Here is a tiny trained network, its code and every weight. The questions are about switching its units off for an input and a class, where a switched-off unit gives its printed mean instead of its output.

import numpy as np


def w(rows, s, z=0):
    codes = np.array(rows[::2]) - 128.0
    scale = np.full(codes.shape[1], s)
    scale[-1] = z or s
    return codes * scale


def f(y):
    return y / 2 * (1 + np.tanh(0.7978845608 * (y + 0.044715 * y**3)))


def log_softmax(a):
    a = a - a.max(-1, keepdims=True)
    return a - np.log(np.exp(a).sum(-1, keepdims=True))


def net(x, mask):
    res = np.array(x, float).reshape(1, 4) / 4 @ E
    y = f(res @ A[0][:, :-1].T + A[0][:, -1])
    res = res + np.where(mask, y, B[0][:, -1]) @ B[0][:, :-1]
    return log_softmax(res[-1] @ U[:, :-1].T + U[:, -1])


A, B = {}, {}
E = w([
[71,48,188,243,130,230,185,126,153],'x0',
[90,49,227,61,95,133,52,202,154],'x1',
[55,108,154,61,145,81,155,1,214],'x2',
[112,173,80,43,21,245,161,153,175],'x3',
],0.0099)
A[0] = w([
[58,172,61,45,18,254,220,145,188,3],'neuron 1',
[81,56,144,222,111,236,222,86,148,13],'neuron 2',
[221,165,116,191,157,215,98,234,113,114],'neuron 3',
[149,189,27,194,151,169,206,29,84,56],'neuron 4',
[179,190,74,165,129,159,249,35,112,4],'neuron 5',
[82,128,180,50,193,124,164,26,206,158],'neuron 6',
[162,131,72,102,71,239,120,185,140,92],'neuron 7',
[2,138,122,106,102,95,201,35,208,102],'neuron 8',
[150,56,145,250,203,21,102,107,126,20],'neuron 9',
[57,107,183,153,138,208,223,178,135,23],'neuron 10',
[190,195,67,13,118,97,28,106,135,49],'neuron 11',
[123,167,152,130,96,127,83,84,88,32],'neuron 12',
[23,34,236,6,92,176,40,202,101,48],'neuron 13',
[172,108,89,203,61,129,156,246,44,160],'neuron 14',
[68,94,149,175,140,173,150,123,138,69],'neuron 15',
[89,116,184,222,117,164,171,129,146,112],'neuron 16',
[144,110,200,182,172,63,79,166,89,28],'neuron 17',
],0.008,0.002)
B[0] = w([
[159,10,138,174,94,156,231,90,34,254],'neuron 1',
[176,129,59,117,119,58,86,67,193,227],'neuron 2',
[124,191,125,21,209,142,124,110,180,221],'neuron 3',
[74,90,185,224,101,183,2,208,131,220],'neuron 4',
[49,148,192,197,90,153,58,171,161,210],'neuron 5',
[105,179,142,97,217,173,175,130,121,217],'neuron 6',
[104,85,131,132,143,189,175,110,61,206],'neuron 7',
[143,213,143,28,227,171,178,127,170,214],'neuron 8',
[135,52,76,193,93,168,234,94,24,224],'neuron 9',
[188,132,66,114,76,110,39,82,90,196],'neuron 10',
[143,107,67,75,41,33,84,64,167,221],'neuron 11',
[158,135,155,106,71,146,127,71,134,128],'neuron 12',
[75,152,190,195,96,148,57,231,131,254],'neuron 13',
[174,205,150,44,214,185,205,112,185,225],'neuron 14',
[154,169,79,137,114,97,83,71,119,173],'neuron 15',
[152,175,58,72,89,125,67,96,143,191],'neuron 16',
[135,102,139,136,135,184,131,119,59,201],'neuron 17',
],0.0087,0.014)
U = w([
[138,255,174,72,217,186,202,108,170,117],'0',
[143,32,143,166,99,153,234,89,71,246],'1',
[80,164,236,199,84,168,30,183,166,135],'2',
[183,160,45,92,56,53,70,60,165,5],'3',
],0.0099,0.0024)

Each question gives the input, the list of numbers given to net, and the class t.
The units are the neurons (one row each of A and B). Each row of codes is followed by its name. A weight is (code - 128) times the scale printed after its matrix; where a second scale follows, it is the last column's (A, B and U).
mask holds one flag per neuron, in row order. A switched-off neuron (its flag False) gives its mean, the last column of its row in B, instead of its output. The means were averaged over made-up inputs and are rounded, as every weight is.
A unit's drop is (log p(t) with every unit on - log p(t) with that unit switched off) / (log p(t) with every unit on - log p(t) with every unit switched off).
The circuit of an input: a set's keep is (log p(t) with only the set's units on - log p(t) with every unit switched off) / (log p(t) with every unit on - log p(t) with every unit switched off). Starting from the 12 units with the biggest drops (on a tie, the unit counted first), units are removed one at a time, each time the one whose removal leaves the highest keep (on an exact tie, the one counted first), for as long as the keep stays at least 0.8.
units of the circuit, in order: the units of the circuit, biggest drop first
k most important neurons: the k neurons with the biggest drops, biggest first
drop of u: that unit's drop, to one decimal
input [8,-4,8,-4], class 0: units of the circuit, in order : (neuron 8)
input [6,0,3,4], class 3: 2 most important neurons : (neuron 2; neuron 10)
input [8,-8,2,-7], class 2: 2 most important neurons : (neuron 4; neuron 5)
input [-8,-3,5,8], class 1: 2 most important neurons : (neuron 1; neuron 2)
input [-1,-2,-8,-7], class 0: 3 most important neurons : (neuron 14; neuron 3; neuron 1)
input [6,-6,-3,-2], class 2: 2 most important neurons : (neuron 4; neuron 5)
input [8,-5,7,-6], class 3: 3 most important neurons : (neuron 2; neuron 16; neuron 14)
input [7,5,6,5], class 3: 2 most important neurons : (neuron 10; neuron 2)
input [-5,-1,-5,6], class 1: 3 most important neurons : (neuron 1; neuron 7; neuron 8)
input [8,-8,-6,6], class 2: 4 most important neurons : (neuron 4; neuron 5; neuron 11; neuron 7)
input [7,-2,8,-5], class 0: 3 most important neurons : (neuron 8; neuron 6; neuron 11)
input [5,-6,7,-5], class 0: 4 most important neurons : (neuron 8; neuron 6; neuron 13; neuron 1)
input [-1,2,-8,6], class 0: 2 most important neurons : (neuron 3; neuron 14)
input [3,6,1,-8], class 1: units of the circuit, in order : (neuron 9)
input [6,1,-5,-5], class 3: drop of neuron 16 : 0.3
input [1,-2,-7,-5], class 0: drop of neuron 3 : 0.2
input [6,0,0,1], class 3: drop of neuron 6 : 0.0
